Below is a small trained network, with its code and all its weights. Each question gives an input and a class and asks what happens when units are switched off, that is, made to give their printed mean instead of their output.

import numpy as np


def w(rows, s, z=0):
    codes = np.array(rows[::2]) - 128.0
    scale = np.full(codes.shape[1], s)
    scale[-1] = z or s
    return codes * scale


def f(y):
    return y / 2 * (1 + np.tanh(0.7978845608 * (y + 0.044715 * y**3)))


def log_softmax(a):
    a = a - a.max(-1, keepdims=True)
    return a - np.log(np.exp(a).sum(-1, keepdims=True))


def net(x, mask):
    res = np.array(x, float).reshape(1, 6) / 4 @ E
    y = f(res @ A[0][:, :-1].T + A[0][:, -1])
    res = res + np.where(mask, y, B[0][:, -1]) @ B[0][:, :-1]
    return log_softmax(res[-1] @ U[:, :-1].T + U[:, -1])


A, B = {}, {}
E = w([
[202,159,35,54,72,56,125,205,143,99,48],'x0',
[45,189,34,150,121,166,99,60,218,37,122],'x1',
[133,55,39,207,244,42,46,158,101,113,135],'x2',
[48,55,51,26,106,197,118,202,31,76,198],'x3',
[177,190,18,200,114,209,143,95,18,177,92],'x4',
[31,108,119,184,171,171,220,255,171,157,65],'x5',
],0.006)
A[0] = w([
[78,63,119,28,131,162,135,172,84,70,191,83],'N0',
[74,151,90,146,125,155,79,71,187,64,87,57],'N1',
[218,71,236,111,173,123,169,167,27,191,138,134],'N2',
[81,76,234,70,121,52,118,164,229,56,168,36],'N3',
[83,117,171,170,185,173,112,75,125,148,185,97],'N4',
[73,121,184,170,165,160,147,83,106,135,223,90],'N5',
[102,111,163,191,185,198,125,82,119,96,178,132],'N6',
[187,55,168,111,117,95,153,177,86,216,136,118],'N7',
[122,87,65,197,237,83,64,129,124,112,121,94],'N8',
[63,123,112,160,196,177,175,205,166,155,73,99],'N9',
[186,159,183,185,120,78,158,102,200,132,76,20],'N10',
[66,138,114,152,139,130,238,197,166,141,37,142],'N11',
[137,202,188,100,22,183,172,101,136,148,122,79],'N12',
[175,174,150,166,160,94,142,92,200,177,82,12],'N13',
[79,157,71,151,125,157,117,79,191,42,108,112],'N14',
[187,124,121,105,88,77,36,40,109,107,184,155],'N15',
[68,105,173,188,149,154,129,77,99,159,192,124],'N16',
[104,133,54,160,116,170,100,82,225,78,141,92],'N17',
[174,131,34,68,73,90,129,192,117,114,59,112],'N18',
[149,232,44,196,117,239,148,94,8,149,69,137],'N19',
[162,130,91,61,85,24,141,204,165,56,23,205],'N20',
[78,175,59,138,127,150,126,76,184,38,167,85],'N21',
[117,169,181,78,3,201,224,124,151,129,116,2],'N22',
[127,98,62,196,187,49,50,151,118,107,128,144],'N23',
[102,67,57,49,91,146,129,192,84,82,159,88],'N24',
[75,129,176,71,166,85,123,129,222,58,156,166],'N25',
[61,63,80,57,104,206,153,145,60,97,203,39],'N26',
[54,98,186,153,173,189,116,82,102,146,154,112],'N27',
[162,153,158,179,150,66,150,82,193,170,87,29],'N28',
[209,160,139,80,103,120,52,30,87,88,186,123],'N29',
[89,108,125,182,145,165,192,200,165,150,73,64],'N30',
[175,190,59,94,70,67,120,181,128,66,24,190],'N31',
[88,189,155,62,74,200,181,75,164,106,82,100],'N32',
],0.006,0.0014)
B[0] = w([
[160,195,85,184,177,180,74,135,118,137,178,229],'N0',
[160,148,170,145,77,98,149,186,120,128,175,180],'N1',
[157,120,192,184,60,101,167,193,130,118,160,223],'N2',
[208,76,2,215,183,81,212,4,124,162,154,231],'N3',
[125,106,124,80,106,171,106,77,140,170,88,177],'N4',
[113,137,148,97,98,154,86,79,164,173,66,186],'N5',
[128,112,149,121,92,135,118,84,156,158,82,179],'N6',
[169,135,160,155,36,97,156,183,148,134,175,191],'N7',
[184,24,186,81,150,150,101,168,80,23,57,205],'N8',
[42,181,153,78,167,86,186,122,77,130,121,199],'N9',
[147,202,75,174,184,194,63,182,141,133,179,178],'N10',
[66,176,160,81,148,113,160,107,79,133,108,205],'N11',
[183,79,128,111,183,144,98,131,92,61,98,191],'N12',
[140,218,82,148,185,201,52,178,134,140,177,173],'N13',
[161,124,202,150,61,99,161,201,132,138,166,192],'N14',
[29,208,190,60,180,79,200,117,57,128,131,218],'N15',
[120,121,139,91,87,166,103,100,180,161,54,182],'N16',
[170,139,181,158,72,115,165,201,128,130,157,186],'N17',
[120,120,136,125,110,158,117,99,150,182,101,206],'N18',
[191,83,25,203,131,92,234,71,122,136,130,255],'N19',
[117,137,132,92,96,172,109,66,172,169,73,222],'N20',
[149,151,205,173,84,111,156,179,147,119,163,196],'N21',
[219,47,135,95,204,151,73,151,67,20,64,207],'N22',
[182,77,172,114,130,132,93,138,82,81,60,206],'N23',
[131,184,107,143,145,184,93,144,144,143,139,220],'N24',
[187,107,94,182,110,103,210,87,108,147,129,210],'N25',
[162,196,94,181,175,179,74,148,131,151,188,240],'N26',
[129,152,143,82,94,161,97,93,151,174,81,185],'N27',
[164,205,91,172,202,197,52,168,140,121,180,175],'N28',
[29,210,153,64,181,73,199,131,85,141,109,222],'N29',
[60,184,163,76,192,89,177,132,93,142,143,184],'N30',
[101,112,132,104,87,170,113,95,179,179,58,219],'N31',
[177,66,179,115,132,126,115,167,101,70,91,198],'N32',
],0.0064,0.0073)
U = w([
[147,208,84,162,209,194,24,174,140,142,203,72],'0',
[175,33,165,88,183,135,86,160,87,26,80,110],'1',
[53,194,166,52,191,71,192,126,82,145,134,181],'2',
[178,79,40,195,140,97,210,61,133,156,149,176],'3',
[155,132,201,166,2,102,149,223,144,138,185,247],'4',
[117,120,137,69,66,171,70,79,204,206,63,151],'5',
[93,106,104,107,119,100,100,142,153,125,159,83],'6',
],0.0082,0.0013)

Each question gives the input, the list of numbers given to net, and the class t.
The units are the neurons (one row each of A and B). Each row of codes is followed by its name. A weight is (code - 128) times the scale printed after its matrix; where a second scale follows, it is the last column's (A, B and U).
mask holds one flag per neuron, in row order. A switched-off neuron (its flag False) gives its mean, the last column of its row in B, instead of its output. The means were averaged over made-up inputs and are rounded, as every weight is.
A unit's drop is (log p(t) with every unit on - log p(t) with that unit switched off) / (log p(t) with every unit on - log p(t) with every unit switched off).
The circuit of an input: a set's keep is (log p(t) with only the set's units on - log p(t) with every unit switched off) / (log p(t) with every unit on - log p(t) with every unit switched off). Starting from the 12 units with the biggest drops (on a tie, the unit counted first), units are removed one at a time, each time the one whose removal leaves the highest keep (on an exact tie, the one counted first), for as long as the keep stays at least 0.8.
units of the circuit, in order: the units of the circuit, biggest drop first
most important unit: the unit with the biggest drop
k most important neurons: the k neurons with the biggest drops, biggest first
drop of u: that unit's drop, to one decimal
input [-6,1,6,5,-1,7], class 2: units of the circuit, in order : (N9)
input [-8,-5,-5,-1,1,6], class 5: 3 most important neurons : (N16, N5, N27)
input [4,-5,-5,5,4,0], class 0: 3 most important neurons : (N26, N24, N8)
input [6,0,-2,-6,-7,-6], class 3: 2 most important neurons : (N3, N25)
input [5,6,-2,1,5,6], class 2: 2 most important neurons : (N11, N9)
input [-7,0,-5,-8,-4,-8], class 0: 2 most important neurons : (N10, N28)
input [-6,5,-7,-4,-3,5], class 1: 2 most important neurons : (N22, N32)
input [-3,-4,0,1,3,-2], class 4: units of the circuit, in order : (N3, N2)
input [-7,8,5,6,-7,1], class 4: units of the circuit, in order : (N21, N14)
input [-1,7,8,5,1,-5], class 1: 2 most important neurons : (N8, N23)
input [-8,-7,-4,-5,3,0], class 5: units of the circuit, in order : (N16, N5)
input [2,8,5,3,4,7], class 4: units of the circuit, in order : (N14, N17)
input [6,-1,-2,-6,7,8], class 2: 4 most important neurons : (N11, N30, N9, N3)
input [5,6,-5,-7,7,0], class 0: units of the circuit, in order : (N13)
input [-7,5,4,-8,5,-5], class 0: 2 most important neurons : (N28, N13)
input [-4,-4,6,2,5,-6], class 1: 3 most important neurons : (N8, N23, N9)
input [7,3,4,-6,-7,-7], class 2: 3 most important neurons : (N15, N29, N19)
input [-8,-7,-3,1,2,-1], class 5: units of the circuit, in order : (N5, N16)
input [7,-2,1,5,6,2], class 5: units of the circuit, in order : (N31, N18)
input [-1,-8,2,7,7,5], class 4: most important unit : N2
input [2,-3,1,5,-2,0], class 0: drop of N0 : 0.1
